Below are the code and all the weights of a small trained network. Each question names an input and a target symbol and asks about switching units off, where a switched-off unit gives its printed mean instead of its output.

import numpy as np


def w(rows, s, z=0):
    codes = np.array(rows[::2]) - 128.0
    scale = np.full(codes.shape[1], s)
    scale[-1] = z or s
    return codes * scale


def f(y):
    return y / 2 * (1 + np.tanh(0.7978845608 * (y + 0.044715 * y**3)))


def softmax(a):
    e = np.exp(a - a.max(-1, keepdims=True))
    return e / e.sum(-1, keepdims=True)


def log_softmax(a):
    a = a - a.max(-1, keepdims=True)
    return a - np.log(np.exp(a).sum(-1, keepdims=True))


def net(x, mask):
    ids = ['ΔΦαβεζηλξστ'.index(c) for c in x.split()]
    T = len(ids)
    res = E[ids] + P[:T]
    u = 0
    for l in range(2):
        r = res
        for j in range(3):
            rows = slice(4 * j, 4 * j + 4)
            q, k, v = (r @ M[l][rows].T for M in (Q, K, V))
            z = softmax(np.where(np.tri(T) > 0, q @ k.T / 4**0.5, -1e9)) @ v
            o = O[l][rows]
            res = res + np.where(mask[u + j], z, o[:, -1]) @ o[:, :-1]
        u += 3
        y = f(res @ A[l][:, :-1].T + A[l][:, -1])
        res = res + np.where(mask[u : u + 8], y, B[l][:, -1]) @ B[l][:, :-1]
        u += 8
    return log_softmax(res[-1] @ U[:, :-1].T + U[:, -1])


Q, K, V, O, A, B = {}, {}, {}, {}, {}, {}
E = w([
[197,111,72,225,171,123],'Δ',
[230,141,220,157,151,198],'Φ',
[87,188,95,213,97,197],'α',
[120,215,194,47,120,161],'β',
[148,112,131,189,80,180],'ε',
[59,201,159,254,94,186],'ζ',
[161,24,122,79,120,189],'η',
[101,109,80,132,212,24],'λ',
[155,191,172,78,159,78],'ξ',
[23,112,172,99,206,213],'σ',
[126,175,44,235,123,197],'τ',
],0.014)
P = w([
[167,248,141,2,68,175],'0',
[57,54,154,182,219,153],'1',
[83,82,155,156,211,172],'2',
[104,105,165,125,155,155],'3',
[125,114,171,115,155,158],'4',
[123,98,164,123,146,168],'5',
[118,119,150,107,140,171],'6',
[150,125,162,112,119,161],'7',
[117,84,155,122,142,146],'8',
[110,91,147,122,145,151],'9',
],0.0062)
Q[0] = w([
[116,42,60,169,114,61],'0.h0',
[219,203,112,80,68,137],'0.h0',
[131,67,115,115,186,182],'0.h0',
[121,65,98,91,85,125],'0.h0',
[79,100,255,218,60,59],'0.h1',
[114,174,134,114,170,169],'0.h1',
[167,121,145,138,250,206],'0.h1',
[162,142,143,117,177,136],'0.h1',
[105,63,148,144,94,231],'0.h2',
[96,134,99,47,150,91],'0.h2',
[139,135,179,178,172,243],'0.h2',
[112,156,157,168,63,159],'0.h2',
],0.007)
K[0] = w([
[125,115,109,164,166,145],'0.h0',
[91,90,115,187,190,143],'0.h0',
[188,130,88,169,104,146],'0.h0',
[73,117,195,147,151,56],'0.h0',
[114,126,85,254,84,113],'0.h1',
[81,165,216,141,100,128],'0.h1',
[96,190,148,88,126,210],'0.h1',
[145,246,158,39,99,163],'0.h1',
[126,170,73,139,112,162],'0.h2',
[79,81,113,115,181,147],'0.h2',
[173,134,141,85,32,151],'0.h2',
[118,126,106,181,122,203],'0.h2',
],0.0099)
V[0] = w([
[70,90,126,139,190,148],'0.h0',
[110,152,119,142,102,196],'0.h0',
[162,114,101,177,111,193],'0.h0',
[134,152,189,137,85,136],'0.h0',
[141,107,88,157,140,108],'0.h1',
[114,138,115,68,255,158],'0.h1',
[153,34,68,151,126,135],'0.h1',
[158,127,171,96,200,142],'0.h1',
[179,85,133,156,70,74],'0.h2',
[143,94,165,110,121,126],'0.h2',
[109,97,88,109,36,107],'0.h2',
[96,142,165,136,69,151],'0.h2',
],0.0082)
O[0] = w([
[6,132,61,111,71,110,165],'0.h0',
[26,87,76,159,187,158,216],'0.h0',
[99,97,81,166,124,161,167],'0.h0',
[95,41,193,142,201,104,169],'0.h0',
[151,204,132,136,64,185,46],'0.h1',
[136,45,107,98,3,86,241],'0.h1',
[151,128,127,117,136,188,1],'0.h1',
[141,106,216,190,18,124,192],'0.h1',
[131,135,107,155,196,227,4],'0.h2',
[136,102,172,104,140,200,110],'0.h2',
[108,152,125,58,223,145,42],'0.h2',
[43,165,113,141,216,150,187],'0.h2',
],0.0055,0.0052)
A[0] = w([
[185,142,55,149,157,181,208],'0.n0',
[119,117,159,156,190,165,210],'0.n1',
[199,175,138,130,52,185,98],'0.n2',
[205,35,129,2,188,83,243],'0.n3',
[118,33,93,171,134,172,159],'0.n4',
[162,80,153,158,152,206,7],'0.n5',
[172,159,114,100,170,16,41],'0.n6',
[94,198,184,64,124,160,178],'0.n7',
],0.0078,0.0011)
B[0] = w([
[173,94,112,90,39,74,133],'0.n0',
[118,66,139,187,80,208,195],'0.n1',
[146,113,118,156,95,48,123],'0.n2',
[20,245,154,202,108,146,181],'0.n3',
[115,152,163,118,36,46,255],'0.n4',
[133,104,142,67,73,136,157],'0.n5',
[149,145,125,254,122,162,141],'0.n6',
[79,42,113,134,241,55,159],'0.n7',
],0.006,0.0054)
Q[1] = w([
[116,153,91,164,119,170],'1.h0',
[1,128,222,238,17,67],'1.h0',
[142,145,162,112,76,199],'1.h0',
[121,120,218,176,37,82],'1.h0',
[188,143,118,133,186,121],'1.h1',
[181,56,58,63,167,208],'1.h1',
[50,90,223,156,72,24],'1.h1',
[138,94,181,208,108,146],'1.h1',
[154,122,17,93,184,25],'1.h2',
[41,109,122,112,49,63],'1.h2',
[210,190,133,189,124,254],'1.h2',
[164,153,123,16,176,98],'1.h2',
],0.0061)
K[1] = w([
[144,152,239,177,48,122],'1.h0',
[245,208,126,136,94,54],'1.h0',
[80,185,156,203,200,136],'1.h0',
[177,212,120,200,79,110],'1.h0',
[130,177,153,163,127,62],'1.h1',
[231,157,167,195,112,57],'1.h1',
[117,206,2,61,136,137],'1.h1',
[97,223,42,94,178,170],'1.h1',
[159,180,159,119,81,164],'1.h2',
[110,109,229,43,174,107],'1.h2',
[195,134,3,137,101,83],'1.h2',
[109,122,111,226,116,140],'1.h2',
],0.006)
V[1] = w([
[118,213,66,155,68,106],'1.h0',
[152,131,94,150,120,79],'1.h0',
[161,178,111,159,132,94],'1.h0',
[223,28,60,127,96,144],'1.h0',
[136,136,198,126,76,29],'1.h1',
[80,70,186,99,169,140],'1.h1',
[174,122,135,73,30,234],'1.h1',
[99,112,114,146,149,31],'1.h1',
[99,167,139,172,166,179],'1.h2',
[87,141,69,1,159,123],'1.h2',
[140,86,57,95,68,144],'1.h2',
[148,127,76,170,181,159],'1.h2',
],0.009)
O[1] = w([
[93,155,91,237,165,44,199],'1.h0',
[84,134,146,64,134,75,167],'1.h0',
[166,172,77,106,215,86,144],'1.h0',
[195,38,100,107,156,173,55],'1.h0',
[158,94,208,119,178,52,184],'1.h1',
[112,157,183,73,65,189,235],'1.h1',
[193,147,177,252,31,23,49],'1.h1',
[108,125,168,92,223,176,198],'1.h1',
[138,133,78,81,47,50,136],'1.h2',
[1,33,167,172,61,62,104],'1.h2',
[110,152,93,219,120,136,86],'1.h2',
[88,167,65,63,87,99,2],'1.h2',
],0.0054,0.0071)
A[1] = w([
[201,28,254,172,141,207,189],'1.n0',
[195,86,127,38,119,26,150],'1.n1',
[81,137,59,140,121,85,60],'1.n2',
[100,131,152,107,43,72,89],'1.n3',
[138,205,104,245,230,224,88],'1.n4',
[192,220,193,117,196,72,53],'1.n5',
[154,48,101,199,125,158,144],'1.n6',
[115,252,200,246,159,248,2],'1.n7',
],0.0054,0.0035)
B[1] = w([
[159,158,87,140,142,146,254],'1.n0',
[190,121,153,17,48,132,138],'1.n1',
[67,118,154,156,136,112,138],'1.n2',
[163,160,150,140,150,85,161],'1.n3',
[152,88,94,47,114,86,172],'1.n4',
[113,120,93,179,123,171,158],'1.n5',
[101,68,143,89,111,178,158],'1.n6',
[76,104,135,3,96,124,182],'1.n7',
],0.0075,0.0081)
U = w([
[175,2,86,81,154,86,163],'Δ',
[173,142,151,142,148,249,123],'Φ',
[69,162,86,153,121,176,217],'α',
[142,122,201,54,161,89,52],'β',
[117,153,130,175,67,196,216],'ε',
[74,106,80,52,92,149,132],'ζ',
[98,83,188,119,14,91,179],'η',
[97,111,81,170,209,47,23],'λ',
[144,216,157,122,170,85,250],'ξ',
[75,39,220,168,174,170,35],'σ',
[74,119,45,213,117,138,74],'τ',
],0.0059,0.0025)

Each question gives the input, a string of symbols that net reads in full, and the target symbol t.
The units are the heads (4 rows each of Q, K, V and O) and the neurons (one row each of A and B). Each row of codes is followed by its name. A weight is (code - 128) times the scale printed after its matrix; where a second scale follows, it is the last column's (O, A, B and U).
mask holds one flag per unit, layer by layer, with each layer's heads first. A switched-off unit (its flag False) gives its mean, the last column of its rows in O or B, instead of its output. The means were averaged over made-up inputs and are rounded, as every weight is.
A unit's drop is (log p(t) with every unit on - log p(t) with that unit switched off) / (log p(t) with every unit on - log p(t) with every unit switched off).
The circuit of an input: a set's keep is (log p(t) with only the set's units on - log p(t) with every unit switched off) / (log p(t) with every unit on - log p(t) with every unit switched off). Starting from the 12 units with the biggest drops (on a tie, the unit counted first), units are removed one at a time, each time the one whose removal leaves the highest keep (on an exact tie, the one counted first), for as long as the keep stays at least 0.8.
circuit, biggest first: the units of the circuit, biggest drop first
k most important neurons: the k neurons with the biggest drops, biggest first
top k neurons in layer l: the k neurons of layer l with the biggest drops, biggest first
which heads matter: for each layer, one digit per head in row order, 1 if its drop is at least 0.15 and else 0, layers parted by /
input η ξ Δ σ σ σ Δ ζ β η, target η: circuit, biggest first	(1.h1, 0.n4, 0.h1)
input σ ξ τ, target σ: circuit, biggest first	(1.h2, 0.h1, 0.h2, 1.h1)
input η ζ ζ σ σ, target η: circuit, biggest first	(1.h1, 1.h2, 0.h1)
input ζ σ ε ζ β, target ζ: circuit, biggest first	(1.h1, 0.h1, 1.h2, 0.h0)
input ζ σ σ, target ζ: which heads matter	011 / 010
input ζ λ ζ τ Δ ζ β, target ζ: circuit, biggest first	(1.h2, 0.h1, 1.h1, 0.h0)
input η ε σ η Δ, target η: which heads matter	011 / 010
input Φ Δ ζ, target Φ: circuit, biggest first	(1.h0, 0.h0, 1.h2)
input η ξ σ η σ, target η: circuit, biggest first	(1.h1, 0.h1)
input η τ σ σ Δ ξ, target η: 2 most important neurons	(1.n1, 1.n0)
input η σ Φ η Φ, target Φ: circuit, biggest first	(1.n0, 1.h0)
input Δ η σ, target Δ: 3 most important neurons	(0.n3, 0.n0, 0.n2)
input σ σ τ λ, target σ: which heads matter	011 / 011
input Φ Δ η, target Φ: 2 most important neurons	(1.n0, 0.n2)
input ε ζ σ η Δ Φ, target Φ: top 2 neurons in layer 0	(0.n3, 0.n1)
input σ τ ξ, target σ: top neuron in layer 1	(1.n4)
input ξ ε Δ σ λ, target ξ: 2 most important neurons	(0.n3, 0.n6)
input η σ Φ τ, target η: which heads matter	011 / 010
input η η ε, target ε: most important neuron	(1.n0)
input Δ σ σ, target Δ: 2 most important neurons	(0.n0, 0.n3)
input σ Δ β Φ Δ α, target σ: which heads matter	101 / 111
input σ σ τ α ε σ σ ζ ξ β, target σ: which heads matter	110 / 001
input λ ζ σ, target λ: top neuron in layer 0	(0.n3)
input η ξ α, target η: 2 most important neurons	(1.n7, 1.n0)
input σ σ σ ζ σ σ σ ζ, target ζ: top 2 neurons in layer 1	(1.n7, 1.n4)
input Φ ζ σ, target Φ: 2 most important neurons	(1.n0, 0.n1)
input λ α ξ β Φ σ λ, target λ: 2 most important neurons	(0.n3, 0.n6)
input η σ ζ, target η: top 3 neurons in layer 0	(0.n3, 0.n5, 0.n1)
input ζ ξ Δ ζ ζ ζ τ Δ λ η, target ζ: most important neuron	(0.n4)
input Δ ζ σ ξ β, target Δ: top 3 neurons in layer 0	(0.n7, 0.n0, 0.n3)
